Below are the code and all the weights of a small trained network. Each question names an input and a class and asks about switching units off, where a switched-off unit gives its printed mean instead of its output.

import numpy as np


def w(rows, s, z=0):
    codes = np.array(rows[::2]) - 128.0
    scale = np.full(codes.shape[1], s)
    scale[-1] = z or s
    return codes * scale


def norm(h):
    return h / np.sqrt((h * h).mean(-1, keepdims=True) + 1e-5)


def f(y):
    return y / 2 * (1 + np.tanh(0.7978845608 * (y + 0.044715 * y**3)))


def log_softmax(a):
    a = a - a.max(-1, keepdims=True)
    return a - np.log(np.exp(a).sum(-1, keepdims=True))


def net(x, mask):
    res = np.array(x, float).reshape(1, 8) / 4 @ E
    u = 0
    for l in range(2):
        y = f(norm(res) @ A[l][:, :-1].T + A[l][:, -1])
        res = res + np.where(mask[u : u + 7], y, B[l][:, -1]) @ B[l][:, :-1]
        u += 7
    return log_softmax(norm(res)[-1] @ U[:, :-1].T + U[:, -1])


A, B = {}, {}
E = w([
[141,106,142,169,135,75,77,113,174,83,110],'x0',
[133,130,127,130,129,128,125,122,124,130,133],'x1',
[129,127,127,127,127,127,127,126,127,129,130],'x2',
[129,129,126,129,129,125,126,124,125,128,129],'x3',
[107,115,141,96,54,112,145,67,158,141,125],'x4',
[130,127,128,128,128,127,132,128,129,127,128],'x5',
[181,122,139,40,136,168,141,120,117,3,139],'x6',
[128,129,130,128,128,128,131,128,130,126,127],'x7',
],0.0011)
A[0] = w([
[145,92,150,168,139,107,115,192,136,123,87,183],'0.n1',
[158,124,173,87,118,115,70,73,170,6,158,107],'0.n2',
[59,143,103,137,36,99,157,100,135,187,141,68],'0.n3',
[116,126,78,114,85,125,127,63,146,133,151,233],'0.n4',
[170,113,149,55,99,156,171,74,79,68,183,89],'0.n5',
[123,131,160,45,95,203,207,163,162,122,140,168],'0.n6',
[120,68,156,224,109,35,69,127,181,160,73,3],'0.n7',
],0.0019,0.00057)
B[0] = w([
[163,176,74,162,75,165,131,96,61,160,203,170],'0.n1',
[85,55,123,171,126,60,207,238,125,162,20,247],'0.n2',
[244,86,219,171,63,116,116,130,79,128,170,194],'0.n3',
[135,147,218,103,96,126,177,121,177,169,112,169],'0.n4',
[27,196,39,85,114,179,132,104,217,103,95,190],'0.n5',
[91,169,115,162,124,110,83,47,61,135,130,179],'0.n6',
[79,250,113,63,132,168,81,48,154,47,209,232],'0.n7',
],0.0015,0.0011)
A[1] = w([
[182,135,140,150,110,162,160,150,52,251,191,152],'1.n1',
[140,133,67,107,209,177,127,198,92,54,112,225],'1.n2',
[217,45,126,177,171,103,120,207,111,122,110,27],'1.n3',
[148,162,76,210,207,114,55,141,123,164,185,35],'1.n4',
[110,95,111,73,41,186,180,97,136,234,141,3],'1.n5',
[74,126,132,183,108,66,140,111,185,187,143,57],'1.n6',
[89,155,89,169,200,173,165,202,54,186,138,166],'1.n7',
],0.0025,0.00059)
B[1] = w([
[191,67,120,163,76,98,148,143,137,134,54,236],'1.n1',
[151,124,175,179,158,120,73,110,72,232,190,248],'1.n2',
[56,119,170,147,84,97,109,108,76,81,25,149],'1.n3',
[70,150,111,111,158,183,250,180,169,68,120,211],'1.n4',
[87,128,147,159,193,165,147,147,64,105,123,187],'1.n5',
[157,130,145,79,157,157,64,111,102,101,164,172],'1.n6',
[185,141,59,45,87,99,87,118,198,76,134,223],'1.n7',
],0.0025,0.0019)
U = w([
[235,116,2,143,61,117,186,229,173,134,46,254],'0',
[204,171,65,76,229,187,51,131,35,225,246,57],'1',
[57,226,74,201,236,178,174,193,221,39,206,93],'2',
[109,89,195,230,217,42,20,191,33,77,61,171],'3',
[193,32,211,215,41,171,201,99,34,232,101,146],'4',
[8,162,112,24,119,225,222,55,61,109,94,143],'5',
[114,193,218,164,62,97,28,19,202,131,231,130],'6',
[64,24,177,77,90,40,151,99,221,46,32,9],'7',
],0.0058,0.00058)

Each question gives the input, the list of numbers given to net, and the class t.
The units are the neurons (one row each of A and B). Each row of codes is followed by its name. A weight is (code - 128) times the scale printed after its matrix; where a second scale follows, it is the last column's (A, B and U).
mask holds one flag per neuron, layer by layer. A switched-off neuron (its flag False) gives its mean, the last column of its row in B, instead of its output. The means were averaged over made-up inputs and are rounded, as every weight is.
A unit's drop is (log p(t) with every unit on - log p(t) with that unit switched off) / (log p(t) with every unit on - log p(t) with every unit switched off).
The circuit of an input: a set's keep is (log p(t) with only the set's units on - log p(t) with every unit switched off) / (log p(t) with every unit on - log p(t) with every unit switched off). Starting from the 12 units with the biggest drops (on a tie, the unit counted first), units are removed one at a time, each time the one whose removal leaves the highest keep (on an exact tie, the one counted first), for as long as the keep stays at least 0.8.
units of the circuit, in order: the units of the circuit, biggest drop first
most important unit: the unit with the biggest drop
top k neurons: the k neurons with the biggest drops, biggest first
top k neurons in layer l: the k neurons of layer l with the biggest drops, biggest first
input [-7,-1,6,-3,-6,-1,-6,-8], class 0: top 2 neurons : 1.n7, 1.n1
input [-7,1,8,6,4,0,-1,-8], class 4: units of the circuit, in order : 1.n1, 0.n3
input [6,0,8,4,-3,-6,-8,-5], class 2: top neuron in layer 0 : 0.n7
input [8,-6,-3,-4,0,-5,-4,0], class 2: top 2 neurons : 0.n7, 1.n4
input [-7,0,0,0,0,8,7,4], class 1: top 3 neurons : 1.n2, 1.n4, 1.n3
input [0,5,8,0,4,3,1,6], class 5: top 4 neurons : 0.n5, 1.n2, 1.n1, 1.n5
input [-1,2,-3,-4,-2,7,-8,-2], class 0: units of the circuit, in order : 1.n2, 1.n7
input [-1,0,1,-4,-6,7,6,1], class 1: top 2 neurons in layer 0 : 0.n5, 0.n3
input [-7,0,-3,1,3,-8,0,2], class 4: top 2 neurons in layer 1 : 1.n1, 1.n4
input [-1,-8,-7,-4,-6,6,-3,-4], class 0: top 3 neurons : 1.n7, 1.n1, 0.n5
input [4,3,4,1,0,6,-8,2], class 2: units of the circuit, in order : 1.n4, 0.n7
input [-2,-6,-4,5,0,7,-3,6], class 0: top 2 neurons in layer 1 : 1.n2, 1.n1
input [2,-4,-1,-3,0,-3,4,5], class 3: top 4 neurons in layer 1 : 1.n4, 1.n2, 1.n7, 1.n1
input [-8,-4,-2,-6,5,3,0,-3], class 4: top 2 neurons : 0.n3, 0.n7
input [0,-6,3,4,-2,-3,6,-7], class 1: top 3 neurons : 1.n2, 0.n5, 1.n1
input [6,-3,-8,-1,-8,-2,-8,1], class 2: top 2 neurons : 1.n4, 0.n7
input [-1,-5,3,-2,-1,-8,6,3], class 1: top 2 neurons : 1.n2, 0.n5
input [2,8,4,-4,-2,8,6,-1], class 3: most important unit : 0.n2
input [0,1,-5,8,-6,1,0,-2], class 0: top 3 neurons in layer 1 : 1.n7, 1.n4, 1.n5
input [-7,-1,5,-1,0,1,-1,7], class 0: top 3 neurons in layer 1 : 1.n1, 1.n7, 1.n2
input [-5,2,3,3,-1,4,2,-2], class 1: top 2 neurons in layer 1 : 1.n4, 1.n2
input [3,6,7,-2,-3,-6,-2,4], class 2: top 2 neurons : 1.n4, 0.n7
